Look-ups in named tables: a row name and a column name give one cell, copied from the table.

vol =
|  | zisumev | fosuz | livegev | magites | lakul | bub |
|---|---|---|---|---|---|---|
| naputis | 137 | 48 | 91 | 238 | 144 | 78 |
| muv | 83 | 109 | 220 | 138 | 230 | 207 |
| zas | 56 | 170 | 105 | 32 | 141 | 85 |
| zisu | 150 | 82 | 203 | 223 | 200 | 203 |
| pibedak | 129 | 56 | 179 | 237 | 201 | 170 |
| rad | 153 | 68 | 193 | 239 | 197 | 193 |
| lonuko | 225 | 226 | 128 | 102 | 58 | 163 |
| pakun | 126 | 186 | 226 | 91 | 188 | 234 |
| zevor | 150 | 82 | 210 | 219 | 201 | 208 |
| komol | 136 | 69 | 196 | 227 | 207 | 190 |
| mim | 133 | 156 | 237 | 125 | 195 | 242 |
| zapu | 176 | 233 | 114 | 55 | 69 | 135 |
| fam | 201 | 235 | 177 | 78 | 102 | 206 |
| badine | 158 | 242 | 134 | 39 | 90 | 153 |

What is the livegev of zevor in vol? 210
What is the fosuz of badine in vol? 242
What is the magites of zapu in vol? 55
What is the magites of naputis in vol? 238
What is the zisumev of pakun in vol? 126
What is the magites of zas in vol? 32
What is the bub of zisu in vol? 203
What is the lakul of fam in vol? 102
What is the livegev of naputis in vol? 91
What is the fosuz of rad in vol? 68

tigam
cols = fil, zive, bap, rop, lurema
toluvab: [93, 97, 144, 95, 112]
mer: [156, 157, 97, 131, 146]
fufif: [75, 132, 199, 128, 61]
nadorep: [136, 88, 85, 154, 159]
nik: [157, 130, 100, 100, 110]
lop: [116, 154, 127, 131, 138]
vab: [157, 242, 160, 149, 71]

mer, lurema: 146
nadorep, lurema: 159
toluvab, bap: 144
fufif, bap: 199
lop, zive: 154
vab, bap: 160
vab, fil: 157
toluvab, fil: 93
mer, fil: 156
lop, lurema: 138

pazatun.tsv
	pul	domenen	nusa	tokad	nit
kiko	-6.74	11.47	41.92	-35.79	21.30
gezov	1.36	9.15	26.42	-25.58	2.05
kir	10.42	20.96	41.89	-12.82	35.76
mufuvud	33.30	-7.94	44.16	-11.68	30.31
povadeb	-58.73	36.91	35.79	-36.07	23.62
nafekil	10.50	25.58	50.34	-27.59	33.83
viba	-7.92	12.91	38.74	-28.28	16.49
nore	81.75	-31.20	44.54	-22.57	26.67

What is the tokad of kiko in pazatun? -35.79
What is the domenen of nore in pazatun? -31.20
What is the pul of viba in pazatun? -7.92
What is the pul of kir in pazatun? 10.42
What is the pul of nafekil in pazatun? 10.50
What is the pul of kiko in pazatun? -6.74
What is the domenen of mufuvud in pazatun? -7.94

dudiluv:
	gumire	niloper	dur	tun	teber	kir	gimimez	kidabap	bag
kib	1.2	2.2	4.3	3.5	3.7	4.8	5.4	5.1	4.4
zito	4.3	0.6	5.5	2.9	3.0	2.8	5.2	6.8	4.2
suvom	5.6	6.9	5.1	4.0	4.1	5.2	3.7	3.1	5.1
suzimol	4.4	4.0	5.5	4.1	8.0	4.3	3.9	2.7	3.4
gupedu	4.0	5.9	4.3	5.0	4.1	4.8	4.2	3.7	4.5
sofopip	3.3	5.4	4.1	4.6	4.0	3.5	4.9	5.0	3.7
fisemum	5.1	3.4	4.5	5.2	4.1	4.9	4.3	2.4	4.9
rugeb	4.7	4.4	4.0	4.9	4.7	5.3	5.1	3.4	4.1
bubokat	4.8	6.5	3.6	3.7	3.7	4.4	4.1	1.3	4.2
mikik	3.7	5.9	5.3	4.6	1.7	4.2	4.5	4.1	4.6
rinuv	3.4	1.9	4.4	4.5	3.2	5.6	4.0	6.8	3.9
rolage	4.0	1.1	3.0	3.4	2.7	5.0	4.2	2.9	3.6
fud	4.0	4.4	3.7	4.9	4.8	3.6	4.4	4.1	4.5
zonunu	4.8	5.2	3.4	4.2	3.0	4.1	4.2	2.9	4.2

mikik, kidabap -> 4.1
rolage, niloper -> 1.1
mikik, gimimez -> 4.5
rinuv, niloper -> 1.9
kib, kir -> 4.8
zito, gumire -> 4.3
bubokat, kir -> 4.4
kib, gumire -> 1.2
sofopip, bag -> 3.7
gupedu, dur -> 4.3
rolage, teber -> 2.7

fizibab =
,zadezi,panum,dek,kamar,lidul,poku,tezo,gevesat,moner
gifirem,64.922,-44.110,54.850,-30.912,-40.033,13.376,-20.274,-47.806,-38.417
madase,51.182,-29.866,14.839,-5.755,-21.925,-8.012,-15.509,-43.337,-49.551
tiz,42.144,-31.918,44.944,-5.984,-32.353,9.133,-23.546,-43.898,-42.217
mul,59.830,-31.438,38.720,-15.288,-30.920,5.513,-18.250,-43.414,-50.501
rovo,68.756,-38.115,48.477,-27.065,-36.303,9.742,-16.037,-45.262,-48.565
fidivi,-10.675,-8.860,59.234,33.154,-25.984,21.792,-54.903,-51.669,-35.025
kif,60.229,-29.234,33.122,-15.441,-27.558,1.589,-20.630,-45.316,-53.354
budir,45.749,-44.908,55.642,-11.230,-44.077,13.318,-7.718,-36.701,-32.623
papu,77.416,-46.265,30.650,-36.032,-29.193,-0.978,-13.438,-47.670,-45.524
pup,61.010,-35.316,17.863,-4.259,-32.434,-6.516,7.189,-28.883,-54.475
fanado,48.114,-35.317,55.206,-10.061,-39.672,14.387,-17.251,-39.947,-43.307
pibe,77.317,-43.281,21.860,-33.587,-27.397,-5.834,-10.088,-45.384,-48.836

rovo, lidul => -36.303
kif, kamar => -15.441
kif, zadezi => 60.229
madase, kamar => -5.755
gifirem, gevesat => -47.806
madase, poku => -8.012
fidivi, zadezi => -10.675
gifirem, zadezi => 64.922
pibe, tezo => -10.088
madase, moner => -49.551
mul, panum => -31.438
fanado, dek => 55.206

nar =
fields: zopeviv, vinuzin, kubarus
mupez: [185, 120, 132]
mekemaf: [134, 141, 137]
nibu: [202, 207, 180]
gozus: [132, 17, 215]
doriden: [64, 33, 154]
bifi: [170, 121, 177]
pimida: [237, 226, 131]
savemir: [167, 88, 160]
lok: [106, 48, 149]

What is the kubarus of mupez in nar?
132
What is the kubarus of doriden in nar?
154
What is the vinuzin of doriden in nar?
33
What is the zopeviv of gozus in nar?
132
What is the zopeviv of pimida in nar?
237
What is the vinuzin of mekemaf in nar?
141
What is the zopeviv of savemir in nar?
167
What is the zopeviv of lok in nar?
106
What is the vinuzin of savemir in nar?
88
What is the vinuzin of bifi in nar?
121
What is the vinuzin of pimida in nar?
226
What is the zopeviv of doriden in nar?
64
What is the vinuzin of mupez in nar?
120
What is the kubarus of bifi in nar?
177
What is the vinuzin of lok in nar?
48
What is the zopeviv of mekemaf in nar?
134
What is the kubarus of lok in nar?
149
What is the kubarus of gozus in nar?
215
What is the kubarus of nibu in nar?
180

dusafe =
      mak  zisil  dafaneb  vuvuza  rol  zigol  fadaru  mev  bofiti
vul    69     98       76      17   29     74      90  187       5
tinu   57     98       77      35   60     61      89   94      65
soz    96     92       75      18   37     91     104  214      21

soz, zigol: 91
tinu, fadaru: 89
vul, mak: 69
tinu, zisil: 98
soz, zisil: 92
vul, zigol: 74
tinu, dafaneb: 77

mot =
fields: vuv, gof, guta, momi
bona: [57, 153, 166, 180]
relave: [108, 167, 239, 116]
kad: [121, 146, 180, 151]
sizimib: [148, 190, 88, 124]
teku: [139, 102, 129, 102]
vek: [117, 118, 109, 166]
dezed: [152, 91, 193, 158]
kis: [139, 124, 131, 152]
karalu: [185, 80, 160, 142]
mamunil: [142, 125, 137, 211]
buzilo: [93, 139, 50, 83]
vupe: [155, 81, 43, 144]
roliduv: [145, 172, 91, 157]
nub: [103, 124, 133, 64]

vuv of kad is 121
vuv of sizimib is 148
guta of buzilo is 50
vuv of relave is 108
guta of dezed is 193
gof of teku is 102
guta of roliduv is 91
guta of relave is 239
momi of kad is 151
gof of vek is 118
momi of karalu is 142
gof of kis is 124
vuv of vupe is 155
Row with the largest guta: relave

supo =
,gul,sabi,fus
fuluze,-101,568,185
zilezo,-455,984,-287
tikeba,-855,63,8
reda,17,680,117
fale,186,-23,-862
fegokim,-362,279,-758
garo,-225,443,-721
purov,-572,-119,758

What is the gul of reda in supo?
17
What is the gul of purov in supo?
-572
What is the gul of zilezo in supo?
-455
What is the sabi of tikeba in supo?
63
What is the fus of fuluze in supo?
185
What is the fus of zilezo in supo?
-287
What is the gul of fegokim in supo?
-362
What is the gul of tikeba in supo?
-855
What is the fus of fegokim in supo?
-758
What is the fus of garo in supo?
-721
What is the gul of fale in supo?
186
What is the sabi of purov in supo?
-119
What is the gul of fuluze in supo?
-101
What is the sabi of fale in supo?
-23
What is the gul of garo in supo?
-225
What is the sabi of fuluze in supo?
568
What is the sabi of fegokim in supo?
279
Row with the largest fus: purov

